Below is a small trained network, with its code and all its weights. Each question gives an input and a class and asks what happens when units are switched off, that is, made to give their printed mean instead of their output.

import numpy as np


def w(rows, s, z=0):
    codes = np.array(rows[::2]) - 128.0
    scale = np.full(codes.shape[1], s)
    scale[-1] = z or s
    return codes * scale


def norm(h):
    return h / np.sqrt((h * h).mean(-1, keepdims=True) + 1e-5)


def f(y):
    return y / 2 * (1 + np.tanh(0.7978845608 * (y + 0.044715 * y**3)))


def log_softmax(a):
    a = a - a.max(-1, keepdims=True)
    return a - np.log(np.exp(a).sum(-1, keepdims=True))


def net(x, mask):
    res = np.array(x, float).reshape(1, 7) / 4 @ E
    u = 0
    for l in range(2):
        y = f(norm(res) @ A[l][:, :-1].T + A[l][:, -1])
        res = res + np.where(mask[u : u + 4], y, B[l][:, -1]) @ B[l][:, :-1]
        u += 4
    return log_softmax(norm(res)[-1] @ U[:, :-1].T + U[:, -1])


A, B = {}, {}
E = w([
[110,148,131,129,78,165,116,179,101,112,44,62],'x0',
[167,128,111,148,143,182,138,115,102,142,141,202],'x1',
[144,73,101,135,138,193,141,109,145,97,95,108],'x2',
[165,140,191,95,95,174,199,79,85,195,207,105],'x3',
[120,107,178,99,101,118,48,217,127,164,194,141],'x4',
[83,161,115,221,163,91,157,150,140,128,170,205],'x5',
[153,70,2,143,108,117,111,112,60,116,99,122],'x6',
],0.0077)
A[0] = w([
[215,50,191,110,187,150,66,85,253,138,186,92,247],'L0N1',
[127,134,131,150,188,120,191,13,98,84,80,108,11],'L0N2',
[84,164,211,57,199,124,55,194,141,105,116,79,97],'L0N3',
[171,156,169,72,143,184,193,113,138,202,125,192,89],'L0N4',
],0.0059,0.0014)
B[0] = w([
[140,124,78,185,127,149,138,153,214,139,140,127,253],'L0N1',
[130,91,144,103,213,92,146,91,135,119,112,155,234],'L0N2',
[78,144,101,135,104,127,172,164,90,134,248,92,230],'L0N3',
[104,63,95,96,59,72,143,162,160,84,143,101,237],'L0N4',
],0.014,0.0035)
A[1] = w([
[150,137,110,198,133,106,178,112,151,200,235,132,241],'L1N1',
[181,42,87,77,2,203,180,177,156,166,157,193,253],'L1N2',
[187,162,146,95,208,125,153,39,121,140,148,121,84],'L1N3',
[37,152,182,188,73,110,103,134,123,129,116,228,167],'L1N4',
],0.0067,0.0029)
B[1] = w([
[44,232,156,88,189,92,191,193,128,124,122,95,237],'L1N1',
[139,134,103,156,128,124,95,143,118,135,162,57,254],'L1N2',
[71,143,167,40,105,136,184,95,79,151,150,114,155],'L1N3',
[84,135,204,145,155,71,94,248,145,142,131,153,160],'L1N4',
],0.013,0.0086)
U = w([
[86,194,152,143,135,94,148,195,181,128,174,130,158],'0',
[187,92,104,122,21,150,63,139,77,122,141,104,114],'1',
[124,131,159,105,76,163,141,72,106,182,140,105,115],'2',
[167,112,62,143,168,139,129,94,137,89,58,114,130],'3',
[222,168,239,149,47,178,75,46,170,208,136,248,3],'4',
[133,156,147,166,122,91,51,152,124,124,81,245,99],'5',
[118,128,155,66,172,89,196,34,99,111,103,190,126],'6',
],0.015,0.013)

Each question gives the input, the list of numbers given to net, and the class t.
The units are the neurons (one row each of A and B). Each row of codes is followed by its name. A weight is (code - 128) times the scale printed after its matrix; where a second scale follows, it is the last column's (A, B and U).
mask holds one flag per neuron, layer by layer. A switched-off neuron (its flag False) gives its mean, the last column of its row in B, instead of its output. The means were averaged over made-up inputs and are rounded, as every weight is.
A unit's drop is (log p(t) with every unit on - log p(t) with that unit switched off) / (log p(t) with every unit on - log p(t) with every unit switched off).
The circuit of an input: a set's keep is (log p(t) with only the set's units on - log p(t) with every unit switched off) / (log p(t) with every unit on - log p(t) with every unit switched off). Starting from all 8 units, units are removed one at a time, each time the one whose removal leaves the highest keep (on an exact tie, the one counted first), for as long as the keep stays at least 0.8.
units of the circuit, in order: the units of the circuit, biggest drop first
top k neurons: the k neurons with the biggest drops, biggest first
top k neurons in layer l: the k neurons of layer l with the biggest drops, biggest first
drop when u is switched off: that unit's drop, to one decimal
input [4,2,-4,3,-5,-7,-2], class 2: units of the circuit, in order -> L1N1
input [0,4,-1,3,4,1,5], class 1: units of the circuit, in order -> L1N2; L1N4
input [-1,-3,2,7,-8,-8,8], class 6: units of the circuit, in order -> L0N2; L1N3
input [0,-8,-4,5,-1,-4,7], class 2: top 2 neurons in layer 1 -> L1N2; L1N3
input [-6,-8,0,-3,-8,-8,-5], class 6: top 2 neurons in layer 0 -> L0N2; L0N4
input [-5,3,6,2,-2,0,5], class 6: units of the circuit, in order -> L0N2; L1N3
input [4,8,3,6,-8,-5,1], class 6: top 4 neurons -> L0N2; L1N3; L0N1; L0N3
input [5,5,-5,-2,-3,-7,3], class 3: top 3 neurons -> L0N3; L0N4; L1N2
input [-4,-6,2,7,-5,-7,4], class 6: top 2 neurons in layer 0 -> L0N2; L0N3
input [5,-8,3,7,-2,-1,-3], class 2: top 3 neurons -> L1N4; L1N1; L0N1
input [8,8,-3,-4,3,-1,7], class 1: top 2 neurons -> L1N1; L0N2
input [-7,8,8,-7,3,-2,2], class 3: top 2 neurons -> L0N3; L1N4
input [0,0,-3,-2,-1,3,6], class 5: top 2 neurons in layer 0 -> L0N3; L0N1
input [-3,-8,4,-7,-5,2,1], class 3: units of the circuit, in order -> L1N1
input [8,1,2,6,-7,-3,-6], class 2: top 2 neurons -> L1N1; L0N4
input [-4,-1,8,-6,4,3,7], class 3: top 2 neurons in layer 0 -> L0N4; L0N3
input [1,7,-8,4,-4,-5,-3], class 1: top 3 neurons -> L0N4; L1N1; L0N3
input [8,0,1,1,-2,-8,-2], class 1: top 2 neurons in layer 1 -> L1N1; L1N3
input [3,-6,3,-6,-3,-2,2], class 3: drop when L1N1 is switched off -> 0.1
input [1,-8,0,-8,7,-2,8], class 1: drop when L1N1 is switched off -> 0.8
input [6,5,-8,5,7,-8,3], class 1: drop when L1N1 is switched off -> 0.2
input [-2,0,-5,8,-6,-7,4], class 6: top neuron in layer 1 -> L1N3
